Below are the code and all the weights of a small trained network. Each question names an input and a target symbol and asks about switching units off, where a switched-off unit gives its printed mean instead of its output.

import numpy as np


def w(rows, s, z=0):
    codes = np.array(rows[::2]) - 128.0
    scale = np.full(codes.shape[1], s)
    scale[-1] = z or s
    return codes * scale


def norm(h):
    return h / np.sqrt((h * h).mean(-1, keepdims=True) + 1e-5)


def f(y):
    return np.maximum(y, 0)


def softmax(a):
    e = np.exp(a - a.max(-1, keepdims=True))
    return e / e.sum(-1, keepdims=True)


def log_softmax(a):
    a = a - a.max(-1, keepdims=True)
    return a - np.log(np.exp(a).sum(-1, keepdims=True))


def net(x, mask):
    ids = ['αγεθμξπστφω'.index(c) for c in x.split()]
    T = len(ids)
    res = E[ids] + P[:T]
    u = 0
    for l in range(3):
        q, k, v = (norm(res) @ M[l].T for M in (Q, K, V))
        z = softmax(np.where(np.tri(T) > 0, q @ k.T / 3**0.5, -1e9)) @ v
        res = res + np.where(mask[u], z, O[l][:, -1]) @ O[l][:, :-1]
        u += 1
        y = f(norm(res) @ A[l][:, :-1].T + A[l][:, -1])
        res = res + np.where(mask[u : u + 4], y, B[l][:, -1]) @ B[l][:, :-1]
        u += 4
    return log_softmax(norm(res)[-1] @ U[:, :-1].T + U[:, -1])


Q, K, V, O, A, B = {}, {}, {}, {}, {}, {}
E = w([
[109,93,145,128],'α',
[144,150,187,67],'γ',
[194,13,68,130],'ε',
[147,159,145,33],'θ',
[158,33,171,179],'μ',
[106,92,144,128],'ξ',
[147,50,52,67],'π',
[140,165,254,103],'σ',
[103,96,146,125],'τ',
[47,96,130,91],'φ',
[97,96,127,116],'ω',
],0.0099)
P = w([
[140,148,98,149],'0',
[174,76,174,197],'1',
[9,73,180,129],'2',
[147,182,107,120],'3',
[51,147,129,226],'4',
[51,47,171,74],'5',
[149,179,108,121],'6',
[46,169,119,182],'7',
[93,6,178,5],'8',
[148,182,108,122],'9',
[170,126,82,174],'10',
[86,30,115,12],'11',
],0.013)
Q[0] = w([
[179,103,242,8],'0.h1',
[85,44,124,106],'0.h1',
[220,166,166,153],'0.h1',
],0.015)
K[0] = w([
[141,231,119,230],'0.h1',
[41,170,86,80],'0.h1',
[250,144,114,140],'0.h1',
],0.014)
V[0] = w([
[103,1,174,72],'0.h1',
[206,128,107,208],'0.h1',
[57,175,93,139],'0.h1',
],0.0034)
O[0] = w([
[44,67,168,252,252],'0.h1',
[163,166,70,139,59],'0.h1',
[116,177,138,28,161],'0.h1',
],0.004,0.002)
A[0] = w([
[90,36,181,104,27],'0.n1',
[108,19,111,54,3],'0.n2',
[75,1,169,80,203],'0.n3',
[79,233,32,253,18],'0.n4',
],0.011,0.003)
B[0] = w([
[141,127,8,179,192],'0.n1',
[75,65,116,227,195],'0.n2',
[159,183,236,56,254],'0.n3',
[97,230,107,222,184],'0.n4',
],0.013,0.011)
Q[1] = w([
[141,192,80,122],'1.h1',
[255,69,111,103],'1.h1',
[71,126,92,160],'1.h1',
],0.029)
K[1] = w([
[216,136,148,83],'1.h1',
[163,231,4,228],'1.h1',
[124,31,139,93],'1.h1',
],0.021)
V[1] = w([
[156,207,110,68],'1.h1',
[124,77,54,185],'1.h1',
[247,149,182,201],'1.h1',
],0.013)
O[1] = w([
[183,172,58,44,28],'1.h1',
[132,40,93,206,4],'1.h1',
[253,143,255,169,136],'1.h1',
],0.0094,0.0041)
A[1] = w([
[102,13,140,36,89],'1.n1',
[57,90,115,160,2],'1.n2',
[102,26,201,76,129],'1.n3',
[81,49,249,28,167],'1.n4',
],0.018,0.0063)
B[1] = w([
[94,32,224,137,173],'1.n1',
[33,92,66,28,147],'1.n2',
[193,154,84,51,209],'1.n3',
[3,150,39,166,249],'1.n4',
],0.021,0.015)
Q[2] = w([
[88,215,200,37],'2.h1',
[91,24,120,115],'2.h1',
[239,200,6,68],'2.h1',
],0.016)
K[2] = w([
[82,212,141,56],'2.h1',
[140,46,155,75],'2.h1',
[191,253,196,122],'2.h1',
],0.019)
V[2] = w([
[64,132,141,86],'2.h1',
[86,117,4,226],'2.h1',
[138,95,136,98],'2.h1',
],0.011)
O[2] = w([
[129,178,58,64,173],'2.h1',
[209,157,83,254,255],'2.h1',
[108,151,157,109,108],'2.h1',
],0.0091,0.0086)
A[2] = w([
[14,171,193,152,83],'2.n1',
[75,84,126,168,253],'2.n2',
[253,97,94,48,19],'2.n3',
[157,182,235,140,43],'2.n4',
],0.018,0.0048)
B[2] = w([
[214,49,88,135,242],'2.n1',
[81,118,221,65,247],'2.n2',
[246,3,62,183,156],'2.n3',
[71,184,187,55,153],'2.n4',
],0.019,0.011)
U = w([
[130,145,128,143,100],'α',
[175,142,123,32,138],'γ',
[123,26,212,177,4],'ε',
[182,126,74,59,12],'θ',
[109,141,226,93,182],'μ',
[129,144,126,152,93],'ξ',
[56,54,142,59,227],'π',
[126,170,166,36,131],'σ',
[142,155,119,161,185],'τ',
[82,104,8,101,113],'φ',
[147,130,78,183,67],'ω',
],0.015,0.0019)

Each question gives the input, a string of symbols that net reads in full, and the target symbol t.
The units are the heads (3 rows each of Q, K, V and O) and the neurons (one row each of A and B). Each row of codes is followed by its name. A weight is (code - 128) times the scale printed after its matrix; where a second scale follows, it is the last column's (O, A, B and U).
mask holds one flag per unit, layer by layer, with each layer's heads first. A switched-off unit (its flag False) gives its mean, the last column of its rows in O or B, instead of its output. The means were averaged over made-up inputs and are rounded, as every weight is.
A unit's drop is (log p(t) with every unit on - log p(t) with that unit switched off) / (log p(t) with every unit on - log p(t) with every unit switched off).
The circuit of an input: a set's keep is (log p(t) with only the set's units on - log p(t) with every unit switched off) / (log p(t) with every unit on - log p(t) with every unit switched off). Starting from the 12 units with the biggest drops (on a tie, the unit counted first), units are removed one at a time, each time the one whose removal leaves the highest keep (on an exact tie, the one counted first), for as long as the keep stays at least 0.8.
circuit, biggest first: the units of the circuit, biggest drop first
most important unit: the unit with the biggest drop
k most important neurons: the k neurons with the biggest drops, biggest first
top k neurons in layer l: the k neurons of layer l with the biggest drops, biggest first
input ε ε φ φ γ ω φ π, target ω: circuit, biggest first : 1.n1, 1.n3, 1.n4, 2.h1
input γ φ ε ε ω ξ ε π φ ω, target ω: 3 most important neurons : 0.n3, 0.n4, 1.n3
input ε π α φ ε ε μ μ, target ε: circuit, biggest first : 1.n4
input μ ε τ ε ξ ε ω γ, target ε: top 2 neurons in layer 2 : 2.n1, 2.n2
input ε ε γ φ ε, target γ: 2 most important neurons : 1.n4, 0.n2
input ω θ ε ε ω τ ε ε ε φ ω, target ε: circuit, biggest first : 1.n3, 1.n4
input ω ε ε ω φ ω ω σ, target ω: 4 most important neurons : 1.n1, 0.n3, 0.n2, 1.n3
input μ θ θ ω π, target θ: circuit, biggest first : 1.n4, 2.n2
input ε ε θ σ τ, target θ: 3 most important neurons : 0.n3, 1.n4, 2.n1
input ε τ π ε ε, target π: top 3 neurons in layer 0 : 0.n1, 0.n2, 0.n3
input φ τ φ ω φ ω ε α, target ω: 2 most important neurons : 0.n3, 1.n1
input γ θ τ ε φ φ γ σ σ μ, target μ: 4 most important neurons : 0.n3, 1.n3, 0.n1, 1.n4
input σ θ μ φ ξ, target μ: circuit, biggest first : 1.n4, 2.n4
input τ ξ ε μ, target μ: most important unit : 1.n3
input τ ε φ θ ε ε π τ, target ε: 4 most important neurons : 0.n3, 0.n2, 0.n1, 1.n3
input ω π γ ε θ φ μ ε ξ γ, target γ: 2 most important neurons : 0.n1, 1.n4
input α ε μ θ ε σ τ ε ε ξ φ, target ε: 2 most important neurons : 0.n2, 0.n3
input τ γ π ε φ μ, target φ: circuit, biggest first : 0.n3, 1.n4, 0.n1
input ε θ τ μ ε, target τ: 2 most important neurons : 0.n3, 1.n1
input μ φ τ τ γ μ ε φ, target μ: 3 most important neurons : 0.n4, 1.n4, 2.n4
input σ ε ω τ τ ω ε τ γ γ, target γ: circuit, biggest first : 1.n4
input θ φ ε ω γ ω τ φ ω ω φ, target ω: 4 most important neurons : 0.n3, 1.n1, 0.n2, 1.n3
input φ π ε φ σ ε α ε ε ε, target ε: circuit, biggest first : 1.n4, 1.n3
input φ τ ε ω θ, target ε: circuit, biggest first : 1.n3, 1.n4
input π ε α ω ξ γ α φ, target γ: circuit, biggest first : 1.n4, 1.h1, 0.n3
input σ ε ε ε φ, target ε: top 2 neurons in layer 0 : 0.n3, 0.n1
input ε τ ε τ ξ φ μ φ ε σ, target σ: most important unit : 0.n2
input φ ω ω θ φ, target ω: 4 most important neurons : 0.n3, 1.n1, 1.n3, 1.n4
input θ ε γ γ γ σ ε γ, target σ: 3 most important neurons : 0.n3, 1.n4, 2.n4
